Below are the code and all the weights of a small trained network. Each question names an input and a class and asks about switching units off, where a switched-off unit gives its printed mean instead of its output.

import numpy as np


def w(rows, s, z=0):
    codes = np.array(rows[::2]) - 128.0
    scale = np.full(codes.shape[1], s)
    scale[-1] = z or s
    return codes * scale


def norm(h):
    return h / np.sqrt((h * h).mean(-1, keepdims=True) + 1e-5)


def f(y):
    return np.maximum(y, 0)


def log_softmax(a):
    a = a - a.max(-1, keepdims=True)
    return a - np.log(np.exp(a).sum(-1, keepdims=True))


def net(x, mask):
    res = np.array(x, float).reshape(1, 3) / 4 @ E
    u = 0
    for l in range(3):
        y = f(norm(res) @ A[l][:, :-1].T + A[l][:, -1])
        res = res + np.where(mask[u : u + 6], y, B[l][:, -1]) @ B[l][:, :-1]
        u += 6
    return log_softmax(norm(res)[-1] @ U[:, :-1].T + U[:, -1])


A, B = {}, {}
E = w([
[1,123,169,147],'x0',
[180,99,222,169],'x1',
[126,49,170,106],'x2',
],0.0069)
A[0] = w([
[68,95,183,129,152],'0.n0',
[4,164,89,182,217],'0.n1',
[138,146,112,56,4],'0.n2',
[189,84,116,147,90],'0.n3',
[188,162,147,75,109],'0.n4',
[141,134,128,173,42],'0.n5',
],0.013,0.0035)
B[0] = w([
[44,181,78,53,204],'0.n0',
[137,135,146,39,254],'0.n1',
[163,209,21,253,141],'0.n2',
[150,113,212,111,171],'0.n3',
[91,54,178,143,172],'0.n4',
[138,175,207,163,134],'0.n5',
],0.0063,0.0096)
A[1] = w([
[103,116,118,167,4],'1.n0',
[113,13,103,48,179],'1.n1',
[163,254,195,207,74],'1.n2',
[134,106,173,43,172],'1.n3',
[204,157,41,63,123],'1.n4',
[139,205,212,205,91],'1.n5',
],0.0084,0.0041)
B[1] = w([
[107,160,166,51,128],'1.n0',
[117,162,169,76,236],'1.n1',
[178,233,173,161,164],'1.n2',
[192,255,103,141,255],'1.n3',
[81,90,99,244,210],'1.n4',
[72,193,99,235,163],'1.n5',
],0.0067,0.006)
A[2] = w([
[219,249,136,115,249],'2.n0',
[134,147,51,160,69],'2.n1',
[101,153,246,101,209],'2.n2',
[117,107,155,213,253],'2.n3',
[150,120,3,180,167],'2.n4',
[254,118,191,165,87],'2.n5',
],0.009,0.0033)
B[2] = w([
[111,8,160,205,255],'2.n0',
[38,44,151,137,152],'2.n1',
[208,154,53,62,226],'2.n2',
[103,254,28,118,169],'2.n3',
[19,8,114,122,174],'2.n4',
[78,119,192,92,187],'2.n5',
],0.0082,0.0096)
U = w([
[173,123,91,162,4],'0',
[171,199,173,252,209],'1',
[89,96,109,181,38],'2',
[67,201,138,36,252],'3',
[200,146,93,148,4],'4',
[43,101,86,164,224],'5',
[170,106,229,100,134],'6',
],0.012,0.0041)

Each question gives the input, the list of numbers given to net, and the class t.
The units are the neurons (one row each of A and B). Each row of codes is followed by its name. A weight is (code - 128) times the scale printed after its matrix; where a second scale follows, it is the last column's (A, B and U).
mask holds one flag per neuron, layer by layer. A switched-off neuron (its flag False) gives its mean, the last column of its row in B, instead of its output. The means were averaged over made-up inputs and are rounded, as every weight is.
A unit's drop is (log p(t) with every unit on - log p(t) with that unit switched off) / (log p(t) with every unit on - log p(t) with every unit switched off).
The circuit of an input: a set's keep is (log p(t) with only the set's units on - log p(t) with every unit switched off) / (log p(t) with every unit on - log p(t) with every unit switched off). Starting from the 12 units with the biggest drops (on a tie, the unit counted first), units are removed one at a time, each time the one whose removal leaves the highest keep (on an exact tie, the one counted first), for as long as the keep stays at least 0.8.
circuit, biggest first: the units of the circuit, biggest drop first
unit that matters most: the unit with the biggest drop
k most important neurons of layer l: the k neurons of layer l with the biggest drops, biggest first
drop of u: that unit's drop, to one decimal
input [-3,5,0], class 1: circuit, biggest first	0.n1
input [3,-1,-8], class 2: circuit, biggest first	2.n0, 0.n0
input [4,5,-6], class 1: 4 most important neurons of layer 2	2.n0, 2.n5, 2.n4, 2.n3
input [-8,0,0], class 6: 2 most important neurons of layer 0	0.n3, 0.n4
input [0,1,-8], class 2: 2 most important neurons of layer 0	0.n3, 0.n1
input [-4,-1,-4], class 2: 2 most important neurons of layer 0	0.n0, 0.n2
input [-4,-2,3], class 6: 3 most important neurons of layer 0	0.n3, 0.n4, 0.n0
input [-4,3,-3], class 1: 2 most important neurons of layer 2	2.n3, 2.n4
input [0,-2,-8], class 2: 2 most important neurons of layer 0	0.n0, 0.n1
input [-6,1,-8], class 2: 2 most important neurons of layer 2	2.n4, 2.n0
input [-5,1,-5], class 2: drop of 2.n0	0.5
input [5,3,7], class 3: drop of 0.n0	0.1
input [0,8,-2], class 1: drop of 1.n5	0.2
input [5,3,6], class 3: unit that matters most	0.n0
input [-1,7,0], class 1: drop of 1.n5	0.4
